Below is a small trained network, with its code and all its weights. Each question gives an input and a target symbol and asks what happens when units are switched off, that is, made to give their printed mean instead of their output.

import numpy as np


def w(rows, s, z=0):
    codes = np.array(rows[::2]) - 128.0
    scale = np.full(codes.shape[1], s)
    scale[-1] = z or s
    return codes * scale


def norm(h):
    return h / np.sqrt((h * h).mean(-1, keepdims=True) + 1e-5)


def f(y):
    return y / 2 * (1 + np.tanh(0.7978845608 * (y + 0.044715 * y**3)))


def softmax(a):
    e = np.exp(a - a.max(-1, keepdims=True))
    return e / e.sum(-1, keepdims=True)


def log_softmax(a):
    a = a - a.max(-1, keepdims=True)
    return a - np.log(np.exp(a).sum(-1, keepdims=True))


def net(x, mask):
    ids = ['ΘΞγεζηλμστω'.index(c) for c in x.split()]
    T = len(ids)
    res = E[ids] + P[:T]
    r = norm(res)
    for j in range(2):
        rows = slice(2 * j, 2 * j + 2)
        q, k, v = (r @ M[0][rows].T for M in (Q, K, V))
        z = softmax(np.where(np.tri(T) > 0, q @ k.T / 2**0.5, -1e9)) @ v
        o = O[0][rows]
        res = res + np.where(mask[j], z, o[:, -1]) @ o[:, :-1]
    y = f(norm(res) @ A[0][:, :-1].T + A[0][:, -1])
    res = res + np.where(mask[2:6], y, B[0][:, -1]) @ B[0][:, :-1]
    return log_softmax(norm(res)[-1] @ U[:, :-1].T + U[:, -1])


Q, K, V, O, A, B = {}, {}, {}, {}, {}, {}
E = w([
[25,90,190,158,42,234],'Θ',
[206,143,142,190,232,161],'Ξ',
[173,204,20,99,142,91],'γ',
[106,111,82,144,64,141],'ε',
[158,250,52,148,107,125],'ζ',
[216,150,211,151,206,120],'η',
[94,97,93,116,168,198],'λ',
[176,141,175,86,61,125],'μ',
[136,222,204,128,56,167],'σ',
[129,90,164,77,149,92],'τ',
[62,205,148,73,113,121],'ω',
],0.021)
P = w([
[131,40,77,158,84,213],'0',
[100,71,100,107,82,160],'1',
[122,66,100,184,65,155],'2',
[145,111,160,42,173,153],'3',
[158,70,103,197,91,167],'4',
[169,107,45,2,118,174],'5',
[90,51,152,224,48,146],'6',
[105,78,197,69,173,124],'7',
[125,71,79,165,79,129],'8',
[152,139,131,23,193,67],'9',
[185,44,100,185,109,191],'10',
[176,114,93,60,205,154],'11',
[132,139,160,213,125,38],'12',
[104,146,160,45,186,112],'13',
],0.0075)
Q[0] = w([
[99,124,75,45,96,132],'head 0',
[73,147,123,149,111,104],'head 0',
[148,145,161,1,125,183],'head 1',
[101,98,66,121,170,180],'head 1',
],0.0077)
K[0] = w([
[109,158,222,131,144,156],'head 0',
[202,84,19,150,162,108],'head 0',
[97,174,180,2,125,124],'head 1',
[122,81,125,35,188,153],'head 1',
],0.008)
V[0] = w([
[93,122,80,112,99,93],'head 0',
[120,127,136,52,143,143],'head 0',
[183,173,217,142,82,77],'head 1',
[75,246,178,162,122,125],'head 1',
],0.012)
O[0] = w([
[100,120,51,114,79,134,121],'head 0',
[76,91,116,7,200,179,179],'head 0',
[176,134,91,75,57,129,2],'head 1',
[114,198,96,117,171,170,57],'head 1',
],0.012,0.0058)
A[0] = w([
[2,158,137,83,139,69,138],'neuron 0',
[149,197,204,59,20,62,3],'neuron 1',
[103,3,167,51,193,90,216],'neuron 2',
[121,165,64,111,166,35,137],'neuron 3',
],0.0075,0.0025)
B[0] = w([
[93,122,3,171,247,131,165],'neuron 0',
[124,68,126,136,145,198,145],'neuron 1',
[102,157,166,107,150,15,254],'neuron 2',
[205,56,150,132,170,127,159],'neuron 3',
],0.011,0.0077)
U = w([
[89,100,108,177,102,161,110],'Θ',
[163,106,138,226,161,158,4],'Ξ',
[155,18,9,154,145,145,117],'γ',
[107,67,44,193,62,81,86],'ε',
[117,202,50,202,105,94,106],'ζ',
[182,147,187,148,121,106,98],'η',
[87,71,109,136,212,134,189],'λ',
[144,40,105,14,97,151,120],'μ',
[115,191,126,83,117,159,225],'σ',
[93,118,115,2,104,40,192],'τ',
[58,153,46,16,239,205,36],'ω',
],0.0078,0.0043)

Each question gives the input, a string of symbols that net reads in full, and the target symbol t.
The units are the heads (2 rows each of Q, K, V and O) and the neurons (one row each of A and B). Each row of codes is followed by its name. A weight is (code - 128) times the scale printed after its matrix; where a second scale follows, it is the last column's (O, A, B and U).
mask holds one flag per unit, heads first, then neurons. A switched-off unit (its flag False) gives its mean, the last column of its rows in O or B, instead of its output. The means were averaged over made-up inputs and are rounded, as every weight is.
A unit's drop is (log p(t) with every unit on - log p(t) with that unit switched off) / (log p(t) with every unit on - log p(t) with every unit switched off).
The circuit of an input: a set's keep is (log p(t) with only the set's units on - log p(t) with every unit switched off) / (log p(t) with every unit on - log p(t) with every unit switched off). Starting from all 6 units, units are removed one at a time, each time the one whose removal leaves the highest keep (on an exact tie, the one counted first), for as long as the keep stays at least 0.8.
units of the circuit, in order: the units of the circuit, biggest drop first
top k neurons: the k neurons with the biggest drops, biggest first
heads that matter: for each layer, one digit per head in row order, 1 if its drop is at least 0.15 and else 0, layers parted by /
drop of u: that unit's drop, to one decimal
input ω λ ω η, target ω: units of the circuit, in order	(head 1; head 0)
input ζ ζ λ σ γ γ λ Ξ ζ μ τ, target τ: units of the circuit, in order	(head 1; neuron 2)
input η Θ λ τ ω μ γ, target γ: units of the circuit, in order	(neuron 2; neuron 3)
input η λ γ μ, target μ: top 2 neurons	(neuron 1; neuron 2)
input ω γ Θ λ τ Ξ ω Θ λ ω Ξ σ, target ω: units of the circuit, in order	(head 1)
input γ λ τ Θ γ γ λ ε ω σ, target ω: heads that matter	00
input τ Ξ ε ε ω, target ω: units of the circuit, in order	(head 1; neuron 2)
input γ ω λ λ ζ ω σ λ ω Θ ω Θ, target ω: units of the circuit, in order	(head 1; head 0)
input Θ γ ω ε, target ω: heads that matter	01
input τ Θ γ, target γ: heads that matter	00
input σ ζ ω Θ, target ω: heads that matter	01
input ω τ σ λ Ξ τ λ γ ω γ Θ ε ω μ, target ω: heads that matter	01
input ε γ τ σ λ Θ μ, target μ: heads that matter	01
input μ ω ω γ ω τ, target ω: heads that matter	11
input Ξ ω η ω τ η, target ω: drop of neuron 1	0.0
input Θ Θ γ ε λ γ τ ω γ γ Θ σ ω ω, target ω: drop of head 1	0.3
input γ Θ τ Θ λ η ε τ Θ σ λ τ μ λ, target τ: drop of neuron 2	0.6
